Below is a small trained network, with its code and all its weights. Each question gives an input and a target symbol and asks what happens when units are switched off, that is, made to give their printed mean instead of their output.

import numpy as np


def w(rows, s, z=0):
    codes = np.array(rows[::2]) - 128.0
    scale = np.full(codes.shape[1], s)
    scale[-1] = z or s
    return codes * scale


def f(y):
    return y / 2 * (1 + np.tanh(0.7978845608 * (y + 0.044715 * y**3)))


def softmax(a):
    e = np.exp(a - a.max(-1, keepdims=True))
    return e / e.sum(-1, keepdims=True)


def log_softmax(a):
    a = a - a.max(-1, keepdims=True)
    return a - np.log(np.exp(a).sum(-1, keepdims=True))


def net(x, mask):
    ids = ['ΛΠαγεφ'.index(c) for c in x.split()]
    T = len(ids)
    res = E[ids] + P[:T]
    r = res
    for j in range(2):
        rows = slice(4 * j, 4 * j + 4)
        q, k, v = (r @ M[0][rows].T for M in (Q, K, V))
        z = softmax(np.where(np.tri(T) > 0, q @ k.T / 4**0.5, -1e9)) @ v
        o = O[0][rows]
        res = res + np.where(mask[j], z, o[:, -1]) @ o[:, :-1]
    y = f(res @ A[0][:, :-1].T + A[0][:, -1])
    res = res + np.where(mask[2:18], y, B[0][:, -1]) @ B[0][:, :-1]
    return log_softmax(res[-1] @ U[:, :-1].T + U[:, -1])


Q, K, V, O, A, B = {}, {}, {}, {}, {}, {}
E = w([
[118,66,189],'Λ',
[148,69,191],'Π',
[145,47,196],'α',
[128,151,63],'γ',
[208,92,206],'ε',
[241,244,195],'φ',
],0.011)
P = w([
[34,245,187],'0',
[60,250,206],'1',
[74,212,184],'2',
[86,172,167],'3',
[109,146,157],'4',
[131,129,143],'5',
[144,119,120],'6',
[166,102,99],'7',
[182,93,86],'8',
[202,78,72],'9',
[219,65,57],'10',
[246,50,40],'11',
[244,44,32],'12',
[253,17,46],'13',
],0.0048)
Q[0] = w([
[108,108,2],'h0',
[200,172,177],'h0',
[125,177,75],'h0',
[102,79,149],'h0',
[127,110,107],'h1',
[103,168,104],'h1',
[153,113,182],'h1',
[132,83,91],'h1',
],0.026)
K[0] = w([
[80,113,250],'h0',
[85,146,54],'h0',
[49,180,171],'h0',
[200,87,124],'h0',
[119,111,106],'h1',
[52,153,146],'h1',
[224,127,142],'h1',
[128,88,80],'h1',
],0.025)
V[0] = w([
[83,68,116],'h0',
[145,110,169],'h0',
[243,254,173],'h0',
[81,132,52],'h0',
[106,189,86],'h1',
[60,50,111],'h1',
[129,100,143],'h1',
[198,68,200],'h1',
],0.0074)
O[0] = w([
[83,90,159,114],'h0',
[144,118,166,155],'h0',
[221,198,84,173],'h0',
[84,138,67,75],'h0',
[153,76,96,66],'h1',
[19,98,164,70],'h1',
[113,143,138,146],'h1',
[157,248,168,253],'h1',
],0.011,0.0046)
A[0] = w([
[86,146,155,18],'n0',
[128,120,121,198],'n1',
[171,90,113,76],'n2',
[103,74,95,21],'n3',
[119,125,107,170],'n4',
[134,142,119,203],'n5',
[134,114,125,163],'n6',
[134,94,145,148],'n7',
[39,252,67,82],'n8',
[81,75,145,93],'n9',
[120,92,158,156],'n10',
[121,84,113,181],'n11',
[138,103,172,2],'n12',
[123,142,159,45],'n13',
[136,125,125,44],'n14',
[120,141,82,119],'n15',
],0.023,0.006)
B[0] = w([
[140,156,29,138],'n0',
[97,107,127,150],'n1',
[130,167,128,186],'n2',
[71,231,80,125],'n3',
[121,98,141,116],'n4',
[83,118,149,253],'n5',
[111,122,119,139],'n6',
[145,129,77,156],'n7',
[67,146,102,151],'n8',
[3,126,201,130],'n9',
[146,108,59,184],'n10',
[210,114,161,127],'n11',
[217,176,133,167],'n12',
[150,114,155,177],'n13',
[152,155,135,105],'n14',
[150,84,141,130],'n15',
],0.043,0.0048)
U = w([
[26,193,64,187],'Λ',
[182,154,75,127],'Π',
[179,204,2,53],'α',
[140,60,108,254],'γ',
[183,130,240,46],'ε',
[113,238,102,189],'φ',
],0.0055,0.0072)

Each question gives the input, a string of symbols that net reads in full, and the target symbol t.
The units are the heads (4 rows each of Q, K, V and O) and the neurons (one row each of A and B). Each row of codes is followed by its name. A weight is (code - 128) times the scale printed after its matrix; where a second scale follows, it is the last column's (O, A, B and U).
mask holds one flag per unit, heads first, then neurons. A switched-off unit (its flag False) gives its mean, the last column of its rows in O or B, instead of its output. The means were averaged over made-up inputs and are rounded, as every weight is.
A unit's drop is (log p(t) with every unit on - log p(t) with that unit switched off) / (log p(t) with every unit on - log p(t) with every unit switched off).
The circuit of an input: a set's keep is (log p(t) with only the set's units on - log p(t) with every unit switched off) / (log p(t) with every unit on - log p(t) with every unit switched off). Starting from the 12 units with the biggest drops (on a tie, the unit counted first), units are removed one at a time, each time the one whose removal leaves the highest keep (on an exact tie, the one counted first), for as long as the keep stays at least 0.8.
circuit, biggest first: the units of the circuit, biggest drop first
unit that matters most: the unit with the biggest drop
k most important neurons: the k neurons with the biggest drops, biggest first
which heads matter: for each layer, one digit per head in row order, 1 if its drop is at least 0.15 and else 0, layers parted by /
input α ε φ ε α Λ ε α, target ε: 2 most important neurons	n0; n13
input γ α α ε φ ε Λ Λ, target ε: unit that matters most	h1
input α α φ γ Π α Π Λ Λ α α γ, target γ: 2 most important neurons	n12; n3
input φ α Λ ε Λ, target ε: which heads matter	10
input α Π α Λ, target α: circuit, biggest first	n0; n10; h0; h1
input Λ Π ε, target ε: which heads matter	00
input Λ Λ γ ε, target Λ: which heads matter	11
input α α γ α γ α ε α α ε γ φ, target Λ: circuit, biggest first	h0; n8
input α α Π φ α Λ α α Λ, target α: 4 most important neurons	n10; n12; n7; n5
input Π γ ε, target Λ: circuit, biggest first	h0; n8; h1; n12
input ε γ α, target Λ: 3 most important neurons	n12; n8; n11
input Λ γ Π, target Λ: circuit, biggest first	h0; n8
input Λ Λ ε γ Λ φ Π Λ γ ε α, target ε: circuit, biggest first	h1; n0; n10
input Λ φ α φ Λ, target φ: unit that matters most	n2
input Λ α α γ α φ γ α α α α Λ α, target α: 3 most important neurons	n10; n12; n7
input ε α α α Λ α, target α: circuit, biggest first	h0; n10; n12
input γ Π α, target Λ: 3 most important neurons	n8; n12; n11
input γ γ Λ, target γ: which heads matter	01
input φ α α ε α ε ε φ α φ Π, target φ: circuit, biggest first	n2; h0; h1; n10
input α γ Π φ, target Λ: circuit, biggest first	n8
